Here is a tiny trained network, its code and every weight. The questions are about switching its units off for an input and a class, where a switched-off unit gives its printed mean instead of its output.

import numpy as np


def w(rows, s, z=0):
    codes = np.array(rows[::2]) - 128.0
    scale = np.full(codes.shape[1], s)
    scale[-1] = z or s
    return codes * scale


def f(y):
    return y / 2 * (1 + np.tanh(0.7978845608 * (y + 0.044715 * y**3)))


def log_softmax(a):
    a = a - a.max(-1, keepdims=True)
    return a - np.log(np.exp(a).sum(-1, keepdims=True))


def net(x, mask):
    res = np.array(x, float).reshape(1, 8) / 4 @ E
    y = f(res @ A[0][:, :-1].T + A[0][:, -1])
    res = res + np.where(mask, y, B[0][:, -1]) @ B[0][:, :-1]
    return log_softmax(res[-1] @ U[:, :-1].T + U[:, -1])


A, B = {}, {}
E = w([
[120,89,100,174,138,158,107,133,145],'x0',
[109,112,189,95,135,88,254,170,100],'x1',
[110,135,128,145,180,172,152,160,126],'x2',
[78,95,110,215,184,199,187,236,163],'x3',
[220,86,152,234,136,236,65,70,146],'x4',
[33,251,30,98,185,88,93,147,128],'x5',
[103,119,137,163,242,232,148,162,136],'x6',
[83,46,9,169,63,71,49,167,188],'x7',
],0.0089)
A[0] = w([
[102,95,204,147,156,104,236,131,135,142],'n1',
[114,139,146,179,128,159,113,104,88,3],'n2',
[101,136,149,150,247,253,91,149,153,91],'n3',
[155,115,164,134,179,170,186,140,140,210],'n4',
[210,49,123,139,50,105,60,104,154,104],'n5',
[150,175,125,225,161,147,139,103,95,45],'n6',
[98,112,143,115,149,76,163,156,96,90],'n7',
[216,153,214,53,144,84,171,55,74,128],'n8',
[70,91,136,121,137,75,189,208,129,179],'n9',
[139,165,15,127,113,56,71,154,139,170],'n10',
[85,142,47,83,129,86,107,158,145,111],'n11',
[153,128,74,185,172,229,94,130,92,168],'n12',
[19,167,103,124,130,52,130,139,155,136],'n13',
[197,116,122,128,104,176,96,98,112,204],'n14',
[100,152,119,148,131,118,103,152,110,61],'n15',
[120,114,132,131,142,156,179,187,128,98],'n16',
],0.011,0.0053)
B[0] = w([
[156,66,143,87,121,130,98,216,64,217],'n1',
[130,146,107,136,126,110,138,106,169,140],'n2',
[171,161,129,117,238,129,112,86,185,234],'n3',
[144,160,102,117,193,90,126,255,128,212],'n4',
[140,31,163,205,34,171,131,63,147,253],'n5',
[148,124,209,120,156,124,126,96,153,160],'n6',
[123,142,77,116,106,124,115,188,83,167],'n7',
[159,214,194,42,39,124,75,137,153,248],'n8',
[117,74,69,99,133,107,151,161,81,206],'n9',
[51,158,95,204,102,185,117,17,53,234],'n10',
[52,165,78,142,150,163,154,93,81,204],'n11',
[117,114,156,132,203,60,162,72,211,213],'n12',
[62,152,75,78,127,160,152,127,94,215],'n13',
[158,143,182,194,113,122,164,97,212,207],'n14',
[142,121,97,101,148,153,111,93,127,137],'n15',
[129,74,114,150,170,148,141,187,147,172],'n16',
],0.0084,0.017)
U = w([
[50,135,62,125,106,133,137,71,73,130],'0',
[201,195,217,54,20,108,129,147,142,159],'1',
[181,115,163,150,246,126,140,102,222,109],'2',
[160,53,126,86,154,108,158,216,95,254],'3',
[174,21,159,255,19,139,129,73,198,28],'4',
],0.0091,0.00039)

Each question gives the input, the list of numbers given to net, and the class t.
The units are the neurons (one row each of A and B). Each row of codes is followed by its name. A weight is (code - 128) times the scale printed after its matrix; where a second scale follows, it is the last column's (A, B and U).
mask holds one flag per neuron, in row order. A switched-off neuron (its flag False) gives its mean, the last column of its row in B, instead of its output. The means were averaged over made-up inputs and are rounded, as every weight is.
A unit's drop is (log p(t) with every unit on - log p(t) with that unit switched off) / (log p(t) with every unit on - log p(t) with every unit switched off).
most important unit: the unit with the biggest drop
top k neurons: the k neurons with the biggest drops, biggest first
drop when u is switched off: that unit's drop, to one decimal
input [8,5,-6,3,-4,-1,-6,-5], class 3: most important unit -> n9
input [-6,2,-7,2,7,-7,1,-3], class 1: top 4 neurons -> n8; n4; n10; n1
input [-3,-7,-8,2,-3,-1,0,-2], class 4: top 2 neurons -> n13; n8
input [-3,1,-7,6,-2,1,8,-5], class 3: top 2 neurons -> n1; n14
input [8,6,5,-5,-2,3,3,1], class 3: top 2 neurons -> n10; n5
input [-6,3,-5,6,-3,-1,-6,2], class 0: top 2 neurons -> n4; n13
input [4,-8,2,-3,4,6,-1,3], class 4: top 2 neurons -> n5; n14
input [7,-6,4,-8,8,7,-4,-6], class 4: top 3 neurons -> n4; n14; n13
input [0,-8,6,2,-2,8,7,1], class 2: top 2 neurons -> n3; n12
input [-3,5,5,-8,-7,-4,-5,5], class 0: top 3 neurons -> n11; n10; n13
input [7,-5,-2,4,5,-8,8,6], class 2: top 2 neurons -> n3; n12
input [4,2,-5,-1,1,3,-7,8], class 0: drop when n7 is switched off -> 0.0
input [0,-5,-4,4,3,4,2,6], class 0: drop when n10 is switched off -> 2.0
input [3,6,1,2,8,5,-5,-1], class 2: most important unit -> n5
input [-3,-5,-8,-7,-7,5,8,-8], class 1: drop when n8 is switched off -> 2.9
